Here is a tiny trained network, its code and every weight. The questions are about switching its units off for an input and a target symbol, where a switched-off unit gives its printed mean instead of its output.

import numpy as np


def w(rows, s, z=0):
    codes = np.array(rows[::2]) - 128.0
    scale = np.full(codes.shape[1], s)
    scale[-1] = z or s
    return codes * scale


def f(y):
    return np.maximum(y, 0)


def softmax(a):
    e = np.exp(a - a.max(-1, keepdims=True))
    return e / e.sum(-1, keepdims=True)


def log_softmax(a):
    a = a - a.max(-1, keepdims=True)
    return a - np.log(np.exp(a).sum(-1, keepdims=True))


def net(x, mask):
    ids = ['ΔΘΠμξστ'.index(c) for c in x.split()]
    T = len(ids)
    res = E[ids] + P[:T]
    u = 0
    for l in range(2):
        r = res
        for j in range(2):
            rows = slice(2 * j, 2 * j + 2)
            q, k, v = (r @ M[l][rows].T for M in (Q, K, V))
            z = softmax(np.where(np.tri(T) > 0, q @ k.T / 2**0.5, -1e9)) @ v
            o = O[l][rows]
            res = res + np.where(mask[u + j], z, o[:, -1]) @ o[:, :-1]
        u += 2
        y = f(res @ A[l][:, :-1].T + A[l][:, -1])
        res = res + np.where(mask[u : u + 8], y, B[l][:, -1]) @ B[l][:, :-1]
        u += 8
    return log_softmax(res[-1] @ U[:, :-1].T + U[:, -1])


Q, K, V, O, A, B = {}, {}, {}, {}, {}, {}
E = w([
[93,206,71,158,159,163,88,187,94,144],'Δ',
[146,139,182,176,142,65,107,163,50,126],'Θ',
[111,139,43,64,130,68,118,254,78,192],'Π',
[181,128,114,62,115,78,120,85,130,123],'μ',
[167,131,119,148,19,114,105,108,88,109],'ξ',
[121,196,107,45,78,115,129,125,128,72],'σ',
[62,82,182,118,181,124,153,175,118,97],'τ',
],0.017)
P = w([
[134,169,41,173,166,169,255,114,155,47],'0',
[122,146,139,55,124,141,114,85,162,130],'1',
[97,131,80,128,92,182,176,197,120,121],'2',
[154,113,190,47,35,160,74,106,80,134],'3',
[101,152,69,159,142,116,197,166,115,112],'4',
[149,152,155,25,134,145,111,116,111,126],'5',
[80,111,112,150,116,103,183,149,129,141],'6',
[179,126,164,98,116,163,101,123,88,168],'7',
[132,99,140,191,138,114,140,185,134,101],'8',
[160,140,149,64,140,162,110,146,93,171],'9',
[100,104,130,141,147,99,138,216,119,115],'10',
[193,159,123,88,151,163,123,135,90,153],'11',
[76,110,119,149,104,78,143,145,78,116],'12',
[153,152,145,64,119,128,137,113,126,205],'13',
],0.0092)
Q[0] = w([
[157,137,123,90,153,138,77,91,142,172],'L0H1',
[86,93,145,149,129,184,159,88,114,132],'L0H1',
[73,109,116,181,208,101,209,68,189,125],'L0H2',
[230,202,149,101,115,168,2,103,125,125],'L0H2',
],0.0067)
K[0] = w([
[152,121,93,121,146,127,153,142,81,104],'L0H1',
[69,137,108,141,112,198,157,128,186,127],'L0H1',
[109,224,121,139,109,225,149,103,175,52],'L0H2',
[114,3,163,178,236,37,111,212,13,110],'L0H2',
],0.006)
V[0] = w([
[98,81,75,180,138,231,138,80,202,141],'L0H1',
[130,36,54,214,76,202,84,193,134,101],'L0H1',
[101,149,208,255,193,130,99,121,44,90],'L0H2',
[170,164,142,236,203,117,50,207,95,199],'L0H2',
],0.0043)
O[0] = w([
[104,60,187,215,18,76,186,53,254,92,2],'L0H1',
[136,88,156,196,147,146,142,184,229,118,94],'L0H1',
[166,109,216,157,106,11,224,93,1,100,80],'L0H2',
[91,141,74,135,101,71,37,20,117,181,126],'L0H2',
],0.0053,0.0043)
A[0] = w([
[153,208,176,72,97,156,57,39,186,153,75],'L0N1',
[193,145,43,73,98,138,169,101,133,140,150],'L0N2',
[168,69,58,62,119,120,78,190,160,138,98],'L0N3',
[128,165,120,143,75,180,141,152,204,91,51],'L0N4',
[65,102,72,175,63,184,167,221,68,88,251],'L0N5',
[253,186,81,75,132,158,158,169,144,77,210],'L0N6',
[163,106,145,197,123,92,38,7,119,153,89],'L0N7',
[122,174,126,110,120,175,74,119,163,170,69],'L0N8',
],0.0056,0.0018)
B[0] = w([
[90,98,153,145,164,187,102,141,138,67,177],'L0N1',
[186,99,92,151,76,193,112,120,72,138,219],'L0N2',
[80,101,71,171,105,128,192,107,113,95,209],'L0N3',
[133,226,166,168,113,155,121,139,87,161,145],'L0N4',
[133,134,159,151,110,91,254,161,193,126,237],'L0N5',
[120,149,100,129,118,228,153,117,124,152,254],'L0N6',
[99,168,98,96,171,197,117,131,30,101,150],'L0N7',
[100,117,40,105,137,155,107,35,148,108,158],'L0N8',
],0.0069,0.0071)
Q[1] = w([
[130,80,111,152,179,185,99,103,109,75],'L1H1',
[115,20,170,253,176,17,129,152,152,132],'L1H1',
[163,118,160,68,35,239,79,102,125,107],'L1H2',
[65,134,61,151,117,137,140,121,102,78],'L1H2',
],0.0046)
K[1] = w([
[122,104,155,155,169,81,156,252,204,92],'L1H1',
[113,93,121,229,86,113,162,7,234,52],'L1H1',
[135,3,232,112,211,130,69,231,146,87],'L1H2',
[200,109,143,55,85,118,75,123,81,190],'L1H2',
],0.005)
V[1] = w([
[253,72,70,140,112,107,196,137,72,214],'L1H1',
[97,136,120,140,114,143,170,131,113,130],'L1H1',
[106,123,135,147,192,120,145,190,135,104],'L1H2',
[88,78,143,71,215,151,184,177,137,132],'L1H2',
],0.0051)
O[1] = w([
[253,91,76,189,120,231,137,148,154,218,253],'L1H1',
[183,93,121,107,82,128,180,114,226,123,223],'L1H1',
[179,116,176,140,199,95,226,181,136,179,124],'L1H2',
[46,113,143,122,202,185,203,178,122,74,161],'L1H2',
],0.0059,0.0046)
A[1] = w([
[142,120,95,154,161,150,120,148,161,140,57],'L1N1',
[239,191,108,141,142,156,181,139,125,153,171],'L1N2',
[196,46,185,188,59,133,173,114,106,114,253],'L1N3',
[155,96,74,95,59,160,149,124,169,168,129],'L1N4',
[114,225,108,86,141,205,141,91,55,121,173],'L1N5',
[109,61,152,53,141,184,99,95,114,58,118],'L1N6',
[60,126,84,212,86,132,231,135,254,45,43],'L1N7',
[139,98,231,84,157,156,195,195,134,67,225],'L1N8',
],0.0067,0.0012)
B[1] = w([
[76,64,108,129,110,165,101,145,138,27,154],'L1N1',
[61,157,231,184,79,109,69,105,78,182,235],'L1N2',
[177,253,174,157,171,181,130,50,247,143,164],'L1N3',
[75,23,89,178,169,233,76,116,105,117,223],'L1N4',
[113,38,187,46,172,18,115,120,153,215,251],'L1N5',
[17,176,130,152,159,160,166,76,74,78,163],'L1N6',
[141,31,175,38,50,17,50,166,81,19,196],'L1N7',
[177,135,92,57,135,227,165,78,175,197,176],'L1N8',
],0.0051,0.012)
U = w([
[193,88,128,123,182,119,139,145,156,84,203],'Δ',
[155,87,216,77,96,85,61,154,64,174,75],'Θ',
[102,44,118,193,178,174,111,106,135,190,82],'Π',
[108,61,111,211,177,153,164,130,45,28,16],'μ',
[169,146,114,155,65,145,140,120,169,133,157],'ξ',
[6,118,168,179,152,89,100,112,127,65,245],'σ',
[76,178,183,177,196,192,254,140,126,203,247],'τ',
],0.0049,0.0015)

Each question gives the input, a string of symbols that net reads in full, and the target symbol t.
The units are the heads (2 rows each of Q, K, V and O) and the neurons (one row each of A and B). Each row of codes is followed by its name. A weight is (code - 128) times the scale printed after its matrix; where a second scale follows, it is the last column's (O, A, B and U).
mask holds one flag per unit, layer by layer, with each layer's heads first. A switched-off unit (its flag False) gives its mean, the last column of its rows in O or B, instead of its output. The means were averaged over made-up inputs and are rounded, as every weight is.
A unit's drop is (log p(t) with every unit on - log p(t) with that unit switched off) / (log p(t) with every unit on - log p(t) with every unit switched off).
The circuit of an input: a set's keep is (log p(t) with only the set's units on - log p(t) with every unit switched off) / (log p(t) with every unit on - log p(t) with every unit switched off). Starting from the 12 units with the biggest drops (on a tie, the unit counted first), units are removed one at a time, each time the one whose removal leaves the highest keep (on an exact tie, the one counted first), for as long as the keep stays at least 0.8.
units of the circuit, in order: the units of the circuit, biggest drop first
k most important neurons: the k neurons with the biggest drops, biggest first
top k neurons in layer l: the k neurons of layer l with the biggest drops, biggest first
which heads matter: for each layer, one digit per head in row order, 1 if its drop is at least 0.15 and else 0, layers parted by /
drop of u: that unit's drop, to one decimal
input Θ Π ξ ξ τ, target Δ: top 2 neurons in layer 1	[L1N7; L1N2]
input τ τ Π Θ Δ Π Δ Θ Θ Δ, target Θ: units of the circuit, in order	[L0H2; L1N5]
input Θ Π σ Θ Π τ τ σ ξ ξ σ ξ, target τ: units of the circuit, in order	[L1H2; L1N7; L1N3]
input Π Π Π ξ τ σ Θ, target τ: 2 most important neurons	[L1N7; L0N3]
input ξ ξ μ μ τ μ σ Θ μ Δ σ σ τ μ, target τ: 3 most important neurons	[L1N7; L0N2; L0N6]
input μ Θ Π μ Δ μ, target Π: which heads matter	00 / 10
input σ σ σ, target Θ: which heads matter	01 / 00
input τ μ σ Δ τ σ Δ Θ μ Θ σ Δ, target Θ: most important neuron	[L1N5]
input μ σ τ, target Δ: which heads matter	01 / 00
input ξ Θ σ ξ Π σ τ σ, target τ: units of the circuit, in order	[L1H2; L1N7]
input Δ τ σ, target Θ: which heads matter	00 / 00
input ξ ξ ξ σ, target σ: which heads matter	00 / 11
input σ Π τ Θ σ Π ξ σ τ μ, target τ: which heads matter	01 / 01
input μ Π σ Π Δ Δ Δ, target σ: which heads matter	01 / 00
input σ ξ ξ μ σ τ τ μ ξ ξ Θ, target τ: top 2 neurons in layer 0	[L0N5; L0N8]
input ξ σ Π σ μ ξ Θ Π Π σ, target Π: which heads matter	00 / 10
input Π σ μ Π σ μ σ τ σ ξ, target τ: which heads matter	00 / 01
input Θ ξ σ Π Π Δ, target Π: which heads matter	01 / 10
input Θ τ Π ξ Π μ σ σ σ ξ σ σ ξ μ, target Π: top neuron in layer 1	[L1N4]
input ξ σ μ τ, target τ: 2 most important neurons	[L1N8; L1N6]
input σ σ Π, target μ: 3 most important neurons	[L0N3; L1N7; L1N4]
input τ Π Θ Π, target Π: top neuron in layer 0	[L0N3]
input ξ Δ σ σ τ σ, target τ: drop of L1N8	0.2
